Below are the code and all the weights of a small trained network. Each question names an input and a class and asks about switching units off, where a switched-off unit gives its printed mean instead of its output.

import numpy as np


def w(rows, s, z=0):
    codes = np.array(rows[::2]) - 128.0
    scale = np.full(codes.shape[1], s)
    scale[-1] = z or s
    return codes * scale


def f(y):
    return y / 2 * (1 + np.tanh(0.7978845608 * (y + 0.044715 * y**3)))


def log_softmax(a):
    a = a - a.max(-1, keepdims=True)
    return a - np.log(np.exp(a).sum(-1, keepdims=True))


def net(x, mask):
    res = np.array(x, float).reshape(1, 2) / 4 @ E
    y = f(res @ A[0][:, :-1].T + A[0][:, -1])
    res = res + np.where(mask, y, B[0][:, -1]) @ B[0][:, :-1]
    return log_softmax(res[-1] @ U[:, :-1].T + U[:, -1])


A, B = {}, {}
E = w([
[85,193,24,80,91,210],'x0',
[154,61,123,212,52,254],'x1',
],0.0089)
A[0] = w([
[172,150,133,71,147,50,251],'n1',
[177,79,190,197,129,127,200],'n2',
[67,177,24,72,100,227,209],'n3',
[104,161,99,78,135,44,221],'n4',
[163,109,181,201,123,181,254],'n5',
[192,78,150,227,105,209,184],'n6',
[131,104,204,153,144,12,183],'n7',
[149,81,135,175,85,186,153],'n8',
],0.011,0.0034)
B[0] = w([
[104,161,194,129,247,92,217],'n1',
[90,54,183,235,136,128,209],'n2',
[239,193,18,141,245,211,250],'n3',
[84,175,147,65,202,165,214],'n4',
[48,87,168,229,197,148,207],'n5',
[6,119,116,84,127,122,235],'n6',
[213,159,249,140,172,8,242],'n7',
[59,178,114,97,154,131,197],'n8',
],0.013,0.012)
U = w([
[65,174,124,88,195,162,205],'0',
[144,105,132,134,69,110,1],'1',
[254,133,91,145,133,172,169],'2',
[192,122,225,147,175,33,146],'3',
[47,56,163,164,101,127,221],'4',
[146,80,139,120,70,138,12],'5',
],0.0084,0.0022)

Each question gives the input, the list of numbers given to net, and the class t.
The units are the neurons (one row each of A and B). Each row of codes is followed by its name. A weight is (code - 128) times the scale printed after its matrix; where a second scale follows, it is the last column's (A, B and U).
mask holds one flag per neuron, in row order. A switched-off neuron (its flag False) gives its mean, the last column of its row in B, instead of its output. The means were averaged over made-up inputs and are rounded, as every weight is.
A unit's drop is (log p(t) with every unit on - log p(t) with that unit switched off) / (log p(t) with every unit on - log p(t) with every unit switched off).
The circuit of an input: a set's keep is (log p(t) with only the set's units on - log p(t) with every unit switched off) / (log p(t) with every unit on - log p(t) with every unit switched off). Starting from all 8 units, units are removed one at a time, each time the one whose removal leaves the highest keep (on an exact tie, the one counted first), for as long as the keep stays at least 0.8.
circuit, biggest first: the units of the circuit, biggest drop first
top k neurons: the k neurons with the biggest drops, biggest first
drop of u: that unit's drop, to one decimal
input [0,-5], class 3: circuit, biggest first : (n6)
input [0,4], class 4: top 2 neurons : (n3; n4)
input [6,-2], class 2: top 2 neurons : (n3; n6)
input [1,-6], class 3: top 4 neurons : (n6; n3; n8; n1)
input [0,-3], class 3: top 2 neurons : (n6; n3)
input [8,5], class 2: top 3 neurons : (n3; n4; n1)
input [-1,1], class 4: top 2 neurons : (n3; n7)
input [0,3], class 4: drop of n4 : 0.2
input [6,3], class 2: drop of n3 : 0.4
input [0,-2], class 3: drop of n8 : 0.5
